Known rows, with every step that occurs
G, V, P, J: -242, 285, 154, -114, 297, -24, -65, 56, 149, -84, 263, 134, 158, -95, 57, 47, 332, 20, -248, -178, 26, -192, -228, 84, 5, -278, -214, -305, 239, -75, 281, -128, 57, -67, 35, -19, 336, 52, -478, 20, -168, -251, -67, -145, -130, -64, -39, 268, 413, -103, -127, -37, 24, 60, 274, 41, 300, -41, -75, 321, 270, 323, -446
V, W, R, Z, U, G, Q: -52, 376, -56, -352, 119, -51, -132, 91, 214, -35, 312, 402, -141, -99, 155, 74, -4, 115, -170, -148, 253, -85, -164, -94, 139, -363, 260, -286, 342, -190, 51, -110, -9, 201, 145, -137, 121, 13, -563, 15, -247, -23, -95, -98, -445, 334, -87, 222, 225, 154, -53, -302, -66, 185, 210, 73, 243, 17, 50, -35, 285, -181, -203
J, W, P, Q: -276, 176, 19, -92, 301, 88, -216, -330, 446, -212, 324, 301, 24, -67, -91, 238, 219, -136, 53, -167, 276, -14, 3, -7, 18, -416, 249, -376, 206, -14, 214, -34, 81, 196, 40, 148, 111, 290, -357, -99, -130, -292, -53, -342, -231, 297, 117, 183, 352, -54, -160, -471, -62, -166, 206, 60, 211, -53, -77, 165, 81, 409, -479
J, P, G, Q, W, Z, V: -194, 391, 157, -219, 245, -18, -68, -474, 32, -202, 444, 397, 113, -87, 107, 59, 254, -5, 89, -217, -91, -167, -229, -6, 37, -402, 192, -149, 77, 118, 406, -395, -334, -137, 306, 5, -47, -55, -337, -89, -118, -121, -42, -274, -234, 62, -230, 71, 110, 161, -35, -108, -41, 97, 70, 43, 50, 6, 20, 383, 363, 195, -111
G, Q, P, J, V, W, Z, U: -91, 363, 23, -335, 417, -44, -151, -246, 142, -140, 480, 464, 60, -23, 117, 119, 320, -14, 81, -106, 7, -89, -79, -124, 114, -280, 171, -273, 162, -79, 264, -335, -197, -193, 30, -56, 133, -101, -491, 51, 24, -208, 103, -154, -503, -84, -105, 338, 354, 130, -204, 103, -90, 201, 339, 92, -53, -95, 138, 315, 188, 69, -173
G, V, W, Q, P, J: -307, 220, 289, -290, 330, 143, -53, -26, 115, -27, 266, 314, 194, -23, 123, 14, 356, 22, 1, -21, 107, -101, -276, -17, 67, -197, -69, -220, 276, -107, 255, -224, -48, -16, 3, 65, 139, -60, -618, 118, -133, -195, 175, -91, -176, 78, 100, 248, 360, -51, -171, -37, -140, 69, 200, 101, 131, -15, -116, 339, 260, 157, -286
V, P, Q, W, R: -307, 235, 108, -105, 210, -7, -158, -125, 254, -261, 319, 381, 21, -16, 123, 49, 117, 195, -148, 16, 283, -106, -103, -151, 55, -151, 55, -292, 252, 0, 193, -93, 28, 347, 90, 71, 291, 213, -498, -37, -281, -123, -36, -122, 16, 88, -195, 127, 335, 73, -205, -214, -33, -208, 379, 186, 392, 106, 5, -46, 252, 89, -308
J, W, V, P: -300, 246, 111, -159, 306, -62, -238, -309, 451, -197, 283, 267, 49, -147, -7, 216, 282, -87, -74, -81, 112, -97, -79, 21, 27, -440, -31, -443, 276, -7, 73, -105, -4, 170, 44, 33, 122, 195, -274, 92, -79, -382, -125, -401, -80, 347, -24, 241, 430, 20, -283, -160, -169, 98, 237, 8, 167, -123, -119, 226, 162, 431, -472
P, J, Q, W, Z: -72, 174, 31, -225, 282, 108, -284, -294, 9, -176, 430, 322, 169, 51, -12, 207, 366, 167, -9, -90, 308, -161, -73, -156, -79, -357, 163, -215, 176, -154, 259, -31, -371, -4, -77, 111, 328, 48, -485, -87, -262, -304, 179, -266, -256, -69, -114, 159, 347, 166, 80, -262, 108, 11, 264, 201, -47, 76, -57, 85, 183, 258, -427
Q, P, G, V, Z: -205, 267, 214, -73, 323, -108, 148, -76, 140, -89, 375, 238, -60, 85, -13, -32, 157, 112, 67, 13, -6, 53, -356, -71, -24, -198, -320, -188, 227, -77, 240, -281, -23, -240, 157, -127, -103, 68, -378, 271, -124, -166, -74, -313, -151, 11, -194, 141, 438, 265, -261, -163, -4, -28, 261, 273, 88, 61, 299, 233, 127, 54, -384
Q, P, G, V, Z, W: -215, 244, 156, -84, 231, -99, 145, -84, 98, -30, 403, 210, -16, 71, 0, 54, 150, 89, 166, 92, 0, 70, -372, -53, 19, -170, -301, -159, 196, -59, 163, -251, -69, -159, 208, -182, -20, 80, -281, 339, -196, -165, -29, -250, -185, 43, -216, 130, 491, 198, -302, -173, -28, 42, 257, 244, 189, 61, 274, 236, 109, 52, -373
Z, U, G, V, W, R: -82, 244, 63, -225, 317, 50, -81, 273, 277, -64, 330, 312, -53, -174, 94, 144, -194, 25, -158, -260, 231, -103, -215, 101, 123, -298, 116, -284, 184, -166, 188, -174, 34, 85, -3, -188, 102, 11, -291, -19, -231, -160, -92, -19, -480, 177, 6, 261, 417, 81, 13, -336, -24, 258, 136, 121, 374, -155, 72, 27, 267, -117, -258
Z, V, P, J, Q: -215, 241, 61, -149, 122, -97, 50, -11, 112, -131, 314, 260, 160, -68, 121, 75, 243, 71, -74, -63, 135, -379, -61, 93, -7, -260, -75, -251, 77, 25, 274, -68, -59, 71, 143, -18, 483, -25, -371, -82, -204, -307, 5, -92, -178, 17, -267, 52, 360, -18, -36, -64, 96, -120, 325, 323, 311, -245, -81, 402, 148, 397, -409
W, R, U, G, Q: 79, 321, 70, -317, 339, -176, -246, 188, 330, -63, 319, 260, -157, 80, -38, 169, -141, 109, -303, -374, 168, 121, -193, -160, 113, -421, 255, -246, 192, -103, 229, -156, 117, 206, 73, 36, 42, 145, -563, -115, -165, -69, -365, -96, -586, 216, 21, 331, 269, 379, 221, -396, 206, 192, 219, 109, 298, 4, -45, -85, 40, -84, -287
U, Q, P, G, V, Z, W: -177, 190, 338, -151, 23, -192, 161, 96, 111, 101, 423, 236, 58, 134, 152, -3, 240, 86, 193, -112, -16, -92, -282, -231, -82, -218, -218, -3, 202, -80, 187, -278, -182, -12, 194, -132, 57, -2, -411, 372, -269, -175, -62, -162, -213, -80, -275, 255, 409, 172, -337, -89, -10, -46, 334, 314, 234, 72, 35, 151, 138, -57, -242
Z, U, G, Q, P, J, W: 21, 286, -14, -197, 380, 11, -56, 45, 175, -101, 424, 355, -64, -112, -9, 211, 22, 19, 164, -251, 267, 26, 5, 48, 173, -376, 230, -304, 76, -174, 265, -127, 133, -108, -70, -163, 168, 92, -195, 26, -95, -413, -5, -101, -623, -109, -44, 445, 576, 183, -192, -392, -22, 136, 310, 194, 210, -113, 194, 113, 90, -73, -219
Q, W, P, G, V: -233, 266, 203, -154, 366, 95, -238, -396, 267, -165, 357, 198, 35, -20, 53, 141, 277, -8, -118, -47, 252, 2, -265, 22, -1, -285, 15, -188, 99, -170, 454, -247, -135, -8, 197, -7, 251, 106, -396, -114, -192, -167, 78, -396, -33, 106, -76, 248, 287, 63, -147, -208, -79, -18, 68, -40, 147, 115, -62, 108, 425, 212, -275
R, U, Q, W, P, J, V: -14, 208, 313, -398, 260, 101, -318, -241, 310, -47, 223, 237, -9, 110, 102, 356, 159, 40, -99, -409, 168, -139, -183, -304, -82, -259, 217, -84, 54, -133, 328, -183, -176, 155, 20, 195, 423, 46, -618, -264, -76, -243, 4, -295, -347, 4, 116, 436, 204, 220, -100, -166, 99, -92, 303, -96, 125, -60, -259, -7, 17, 7, -256
V, Z, W, R, U, Q, P: -65, 265, 124, -290, -18, -125, 65, 135, 181, -20, 419, 199, 19, 272, 33, 212, 19, 19, 202, -53, 121, -93, -304, -336, 69, -192, -108, -50, 250, -135, -6, -72, -245, 187, 201, -113, 129, 187, -410, 284, -259, -46, -147, -79, -412, 202, -118, 129, 342, 416, -240, -241, 122, 21, 312, 244, 310, -44, 104, 11, -100, -132, -363
Q, P, J, W, Z, U, G: -26, 184, 8, -276, 412, 186, -165, -64, 172, -193, 493, 324, -44, 44, -100, 228, 173, 136, 399, -26, 226, 38, -83, -120, 34, -338, 12, -456, 15, -186, 250, -69, 54, -189, -116, -176, 16, 217, -212, 53, -48, -396, 111, -254, -377, 114, 15, 309, 560, 279, -202, -465, -17, -39, 346, 218, 41, -59, 262, 119, -66, 110, -424
W, R, Z, V, P, Q: -217, 375, -49, -272, 130, -179, 112, 199, 351, -241, 368, 295, -34, 33, 138, 35, -19, 216, -206, -168, 184, -221, -291, -51, 68, -184, 103, -310, 267, -82, 85, -147, 124, 245, 141, 115, 131, 110, -535, -195, -169, 189, -164, -289, -151, 332, -112, -79, 159, 167, 17, -233, 21, -29, 266, 192, 278, -34, 89, 136, 198, 160, -437
Z, W, Q, P, G, V: -312, 181, 156, -155, 216, -48, 91, -83, 102, 1, 372, 290, 150, -10, 113, 120, 190, 53, 118, 187, 146, 153, -288, -36, 196, -229, 26, -143, 163, -77, 151, -237, -32, 167, 171, 0, 119, 62, -326, 308, -187, -91, 138, -84, -236, 78, -76, 79, 466, 56, -278, -243, -116, 131, 179, 273, 323, 5, -2, 223, 158, 159, -259
Q, W, P, J, V, Z, U: -143, 226, 98, -329, 347, 184, -268, -389, 271, -292, 396, 272, 86, 29, -16, 285, 267, -112, 133, -12, 340, -220, -130, -79, 49, -198, 84, -206, 49, -262, 373, -91, -265, -66, 59, 20, 393, 75, -313, -207, -26, -196, 187, -403, -221, 78, 30, 270, 323, 221, -267, -216, -46, -31, 203, -69, 20, -61, 14, 113, 295, 187, -369
J, Q, W, V: -207, 133, 256, -107, 281, -48, -241, -365, 274, -208, 382, 227, 53, 22, 64, 194, 215, 78, -231, -143, 233, -147, -147, -139, 5, -382, 111, -158, 149, -23, 173, -286, -380, 198, 2, 156, 269, 23, -507, -21, -213, -274, 39, -355, -140, -60, -177, 198, 296, 139, -62, 29, -13, 119, 196, 195, -36, -34, -138, 64, 203, 202, -339
J, V, P, Q, W, R, U, G: -258, 131, 141, -361, 261, -65, -337, -154, 449, -256, 204, 280, -189, -67, -41, 177, -62, 151, -141, -96, 86, -194, -126, -183, 30, -162, 145, -298, 69, 146, 159, -225, 19, 433, 67, 123, 155, 16, -463, -194, -31, -91, -209, -373, -151, 123, -67, 257, 327, 164, -25, -252, 15, 29, 359, -50, 226, -94, -75, 7, 160, 123, -319
W, V, P, J, Q: -292, 179, 163, -197, 250, -176, -228, -164, 337, -171, 299, 397, 182, -29, 83, 11, 291, 96, -121, 7, 180, -248, -45, -79, 82, -362, -56, -364, 181, -111, 237, -92, -83, 30, -27, 194, 212, 3, -401, 30, -43, -285, -79, -357, -106, 87, -125, 260, 432, 25, -249, -19, -104, 59, 368, 166, 110, -145, -192, 258, 210, 400, -491
R, U, G, V: -72, 283, 173, -292, 212, -8, -81, 111, 193, -33, 175, 46, -169, 33, -23, 312, -212, 143, -354, -406, 149, 43, -204, -48, 73, -339, 8, -215, 123, 1, 145, -148, 152, 130, -88, -82, 130, 56, -443, -59, -141, -264, -232, -157, -480, 67, 162, 391, 407, 226, 98, -386, 182, 185, 208, 111, 348, -182, 19, 15, -102, -110, -338
Z, V, P, Q, W, R: -331, 300, 101, -232, 169, -45, 49, -6, 246, -264, 370, 333, 121, -24, 192, 77, 60, 137, -90, -51, 205, -304, -147, 55, 42, -49, -7, -227, 136, 99, 213, -178, -12, 275, 136, 18, 359, 53, -345, -166, -266, -88, 3, -101, -29, 191, -238, 6, 303, 36, -34, -67, -12, -126, 292, 250, 424, -121, -2, 233, 269, 205, -299
V, Z, U, W, R: -88, 296, 46, -184, 113, 8, 92, 111, 198, -146, 416, 420, -31, 12, 52, 223, -122, 2, 15, -127, 245, -223, -168, -112, 110, -131, 7, -214, 341, -165, 31, 60, -215, 75, 64, -189, 84, 215, -250, 160, -245, -135, -141, 2, -537, 176, -92, 76, 354, 331, -240, -357, 121, 81, 246, 292, 283, -108, 232, -23, 158, -168, -347
Q, W, P, J, V: -115, 138, 171, -293, 385, 184, -430, -430, 263, -262, 392, 205, 54, 11, -43, 275, 396, -71, -22, -22, 301, -60, -75, -109, -45, -300, 98, -284, 13, -166, 388, -121, -153, -6, 66, 35, 433, 119, -415, -253, -56, -247, 147, -376, -141, 99, 25, 359, 288, 165, -163, -212, 15, -49, 225, -68, 32, 69, -116, 75, 298, 309, -407
Q, P, J, V, Z, W, R: -19, 87, 103, -295, 335, -12, -178, -23, 205, -159, 493, 261, 5, 143, -136, 167, 281, 8, 324, 97, 36, -9, -220, -242, -38, -197, -138, -300, 91, -102, 134, -116, -102, -117, 86, -63, 132, 149, -336, 101, -28, -157, -19, -250, -323, 135, -108, 235, 450, 368, -207, -198, 84, 31, 417, 148, 29, 57, 151, 160, 10, 198, -552
U, Q, W, Z, P, J, V: -111, 154, 365, -380, 149, 21, -250, -200, 104, -177, 442, 278, 170, 32, 129, 246, 447, 33, 51, -169, 55, -250, -110, -300, -181, -242, 118, -59, 77, -115, 307, -240, -481, 170, 36, -120, 270, -39, -432, -54, -164, -114, 97, -228, -166, 42, -142, 304, 198, 235, -259, 41, 37, 38, 286, 97, 127, 11, -140, 32, 260, 97, -261

Rows
-163, 332, 330, -312, 167, -56, -153, -239, 285, 0, 153, 373, -11, 61, 259, 216, 36, 215, -192, -306, 167, -110, -257, -259, -10, -217, 73, -62, 208, -106, 238, -224, -160, 225, 96, 147, 278, 25, -537, -21, -208, -243, -56, -298, -152, 65, -95, 337, 285, 209, -225, -109, -50, -57, 303, 22, 258, -28, -191, -39, 113, -137, -128  R, U, Q, W, V, P, G
-290, 347, -4, -252, 354, -180, -186, -449, 314, -224, 297, 410, -38, -246, 135, 121, 178, 18, -188, 1, -50, -231, -173, -6, 66, -253, 123, -262, 165, 8, 254, -379, -276, 127, 233, -26, 151, -163, -353, -17, 10, -87, -30, -437, -159, 10, -279, 112, 298, 64, -174, 16, -138, 218, 197, -63, 64, -147, 59, 246, 449, 260, -151  J, V, P, G, Q, W, Z, U
-303, 465, -98, -265, -65, -326, 113, -209, 178, -45, 319, 254, -3, -62, 201, 149, 161, 181, -166, 35, 152, -71, -198, -31, 220, -325, 62, -235, 301, -119, -59, -153, -3, 140, 193, -4, 198, -19, -347, 177, -138, 14, -57, -454, -202, 165, -198, 145, 355, 37, -379, -143, -197, 288, 276, 50, 237, -31, 74, 215, 238, 112, -312  R, Z, W, V, P, G, Q
-277, 363, 267, -225, 194, 2, 130, 27, 295, -128, 377, 124, 163, 67, 149, 136, 137, -144, -30, -303, 121, -395, -360, -1, 84, -153, -125, -22, 194, -215, 320, -310, -298, -48, 69, -21, 190, -48, -416, 20, -139, -69, 21, -270, -248, -91, 34, 229, 288, 67, -276, 44, -94, 111, 85, 13, 166, -192, 12, 280, 313, 19, -242  G, V, Z, U, Q, W, P
-237, 374, 187, -174, 198, -113, 163, -94, 123, 2, 288, 354, 124, -76, 163, 35, 101, 64, -53, -226, 114, -212, -385, 57, -50, -124, -99, 47, 379, -175, 243, -242, -294, -80, 146, -14, 68, -114, -309, 147, -322, -112, 4, -331, -169, -45, -218, 110, 375, 133, -150, -178, -97, 122, 115, 94, 183, 64, 82, 165, 473, -62, -201  P, G, V, Z, U, Q, W
-179, 373, -17, -272, 71, 44, 67, -20, 222, -149, 314, 416, -78, -114, 217, 265, -5, 265, -82, -161, 301, -270, -151, -73, 180, -179, 130, -398, 223, -235, 26, 15, 62, 25, -51, -30, 263, 131, -327, -50, -75, -129, 28, -299, -362, 97, 0, 212, 362, 75, -436, -275, -101, 85, 371, 85, 192, -129, 151, 82, 159, -60, -356  R, Z, U, W, V, P, J
-93, 350, -128, -163, 297, 38, -139, -35, 288, -156, 267, 348, 21, -144, 28, 160, 236, 92, 55, -107, 223, -194, -200, -10, 66, -351, 111, -436, 268, -275, 196, 67, 99, 90, 129, 45, 342, 252, -412, -83, -152, -218, -29, -290, -197, 198, -63, 118, 382, 54, -242, -379, -59, -112, 336, -48, 238, 1, 27, 139, 187, 268, -457  V, P, J, W, R, Z, U
-71, 101, 73, -403, 357, 158, -248, -93, 167, -185, 435, 391, -84, 9, -28, 170, 144, 145, 290, 89, 123, -80, -73, -200, 10, -242, -23, -426, -9, -103, 211, -159, -48, -155, -70, -197, 37, -11, -307, 35, 40, -280, 120, -243, -369, 132, -34, 320, 479, 260, -193, -269, -33, 41, 399, 180, -9, -123, 216, 135, 22, 64, -389  Q, P, J, V, W, Z, U, G
-13, 282, 133, -358, 250, 11, -303, 28, 237, 16, 280, 374, -182, 62, 59, 103, 1, 107, -56, -128, 144, 73, -179, -246, 91, -330, 156, -261, 219, -68, 176, -174, 6, 198, 168, -113, 78, 110, -641, 71, -216, -181, -162, 7, -460, 324, -58, 365, 283, 249, -1, -244, 36, 52, 293, 86, 257, 24, -30, -41, 50, -208, -181  V, W, R, U, G, Q, P
-373, 210, 34, -265, 297, -3, -170, -347, 367, -362, 314, 391, -10, -160, 117, 215, 44, 70, -161, -16, 78, -300, -100, -99, 52, -125, 125, -332, 151, 96, 116, -292, -204, 277, 15, 58, 193, -57, -361, -122, -3, -63, 46, -363, -104, 57, -99, 67, 309, 45, -194, -54, -115, 70, 301, 41, 152, -216, 93, 142, 251, 231, -290  J, V, P, Q, W, Z, U
-30, 95, 124, -306, 325, 19, -71, 11, 164, -210, 426, 282, -104, 82, -129, 148, 114, 76, 305, 22, 143, -77, -90, -168, 11, -204, -141, -328, 7, -129, 198, -110, 37, -231, -71, -154, 88, 36, -252, 61, 76, -299, 5, -277, -409, -36, -60, 343, 541, 400, -284, -306, 66, -9, 448, 258, 9, -108, 287, 141, -31, 40, -472  Q, P, J, V, Z, U, G
-76, 316, 63, -347, 162, 36, -2, -108, 294, -177, 345, 253, -44, -32, 195, 281, 150, 100, -57, -325, 272, -279, -218, -154, 34, -263, 262, -201, 116, -334, 182, -200, -98, 20, 12, 92, 374, -16, -511, -265, 2, -7, 146, -484, -309, -18, 53, 237, 180, 161, -328, -183, -90, 11, 261, -53, 14, -88, 40, 59, 218, 10, -302  R, Z, U, Q, W, P, J, V
-184, 143, 135, -1, 251, -205, 19, -44, 258, -14, 414, 233, -18, 99, -64, -35, 145, 94, 195, 10, -20, -140, -435, -141, 32, -290, -37, -94, 140, -51, 252, -325, -310, 68, 296, 73, -40, 56, -486, 250, -256, -94, -127, -325, -242, -65, -320, 2, 385, 131, -52, -124, 29, 36, 200, 240, 35, 17, 64, 244, 109, 183, -377  J, Q, P, G, V, Z, W, R
-231, 130, 173, -341, 66, 16, -212, 83, 62, -53, 305, 174, 56, -61, -70, 66, 192, 94, 94, -21, 94, -278, -88, -11, 25, -356, 34, -221, 24, -33, 323, -117, -200, 130, 23, -254, -5, -122, -348, 82, -205, -209, -76, -171, -319, 144, -62, 316, 427, -20, -28, -250, 11, 216, 191, 142, 256, -196, -80, 222, 169, 124, -352  U, G, V, W, Z, P, J, Q
-256, 431, 66, -216, 229, -216, 29, -115, 210, -126, 358, 355, 93, -109, 200, -25, 196, 72, -114, -39, 84, -233, -220, 137, 52, -182, -12, -159, 165, 6, 361, -262, -76, 119, 350, -64, 317, -47, -340, -57, -252, -117, -79, -176, -91, 145, -410, 52, 284, 67, -17, 9, -45, 15, 189, 143, 338, -39, -37, 334, 470, 236, -155  Z, V, P, G, Q, W, R
-213, 197, 165, -302, 198, -122, -61, -298, 380, -189, 309, 351, -9, -64, 56, 155, 115, -130, 53, -98, 86, -343, -201, -109, -27, -186, 47, -81, 165, -128, 231, -256, -359, 55, 182, 28, 125, -133, -314, -26, 5, -70, -36, -492, -253, 55, -136, 144, 258, 242, -272, -141, -72, 65, 186, 9, 9, -166, 30, 155, 347, 137, -284  J, V, Z, U, Q, W, P, G
-232, 345, 113, -122, 262, -76, -44, -147, 312, -46, 348, 643, 13, -240, 265, 146, -52, 88, -96, -161, 179, -178, -71, 39, 227, -169, 208, -300, 218, -75, 221, -157, -74, 47, 87, -58, 154, 72, -177, 109, -165, -281, -98, -69, -485, 15, -199, 296, 462, -40, -377, -128, -137, 194, 288, 144, 324, -150, 26, 145, 372, -69, -102  Z, U, W, V, P, G, Q
-341, 308, 130, -178, 420, 37, 150, -207, 324, -131, 275, 372, 88, -76, -12, 100, 186, -58, 325, -22, 137, -84, -357, 61, 156, -229, 64, -198, 294, -172, 239, -235, -64, 56, 108, 134, -139, 84, -336, 210, -34, -209, 108, -393, -209, 121, 56, 7, 445, 126, -311, -330, -245, 19, 83, 92, 24, -110, 99, 354, 188, 208, -270  J, W, Q, P, G, V, Z, U
-65, 217, 199, -329, 77, -39, -103, -32, 78, -190, 288, 221, 29, 169, -195, 207, 140, 37, 325, 11, 204, -277, -221, -211, 43, -163, 70, 15, 75, -222, 339, 49, -365, 181, 164, -108, 140, 107, -351, 14, -184, -82, -136, -231, -368, 153, -113, 180, 350, 442, -261, -289, 161, -26, 267, 126, 232, -107, 82, 66, -18, -67, -440  V, Z, P, J, Q, W, R, U, G
-162, 215, 31, -164, 58, 63, 36, -73, 195, -113, 375, 427, 53, 44, 15, 190, 36, -27, 225, -73, 323, -394, -67, -110, 146, -180, 102, -193, 174, -205, 234, 105, -287, -10, 59, -40, 189, 138, -282, 89, -168, -254, -10, -133, -543, -20, -68, 137, 395, 149, -303, -379, 80, -65, 282, 268, 153, -219, 98, 147, 110, 11, -372  V, Z, U, W, P, J, Q
-321, 196, 281, -304, 0, -50, 52, 108, 81, -204, 326, 65, 1, 53, -109, 118, 32, 73, 88, -54, 198, -208, -115, -7, 66, -119, -129, -63, 76, 9, 226, -125, -67, 170, -33, -257, -7, -32, -204, 97, -202, -117, -129, -232, -216, 14, -51, 331, 479, 194, -229, -286, 16, 145, 237, 200, 368, -116, 147, 117, 180, -99, -345  U, G, V, Z, P, Q, W
-265, 285, 255, -295, 197, -232, 144, -54, 349, -142, 401, 519, 129, 94, 175, 8, 13, 48, 135, -63, 163, -219, -216, -140, 107, -149, -162, -136, 288, -217, 149, -233, -207, -152, -9, 49, -138, -83, -217, 224, -23, -113, -52, -413, -252, 151, -137, 184, 437, 324, -444, -53, -211, 123, 282, 291, 49, -178, 145, 186, 206, -25, -326  W, V, Z, U, Q, P, G
-303, 347, 81, -163, 352, 81, -97, -110, 201, -169, 343, 206, 204, -92, 139, 118, 257, 91, -77, -167, 82, -420, -343, 61, 87, -217, -33, -233, 130, -152, 386, -280, -289, -4, 33, 59, 305, -49, -464, -59, -169, -179, 123, -275, -119, -174, -73, 142, 374, -145, -88, 59, -102, 134, 159, -44, 131, -171, -49, 356, 335, 268, -278  G, V, P, J, Q, W, Z, U
-89, 281, 88, -273, 0, -179, 84, 62, 166, 43, 378, 303, 13, 223, 35, 145, 2, 75, 260, 4, 114, -70, -344, -284, 45, -169, -84, -11, 288, -152, 49, -63, -252, 144, 270, -74, 44, 148, -363, 311, -297, -36, -156, -164, -371, 232, -200, 80, 373, 405, -216, -347, 77, -1, 298, 230, 300, 31, 111, 16, 0, -137, -330  V, Z, W, R, U, Q, P, G
-178, 297, 243, -159, 249, -50, -19, -118, 292, -82, 329, 521, 105, -132, 351, 117, 40, 99, -83, -217, 250, -212, -188, -74, 63, -205, 109, -109, 216, -237, 269, -257, -207, 87, 76, 10, 304, -24, -298, 29, -228, -216, 83, -191, -175, -22, -233, 243, 366, 102, -385, -54, -183, 8, 262, 147, 284, -65, -41, -3, 392, -98, -93  Z, U, Q, W, V, P, G
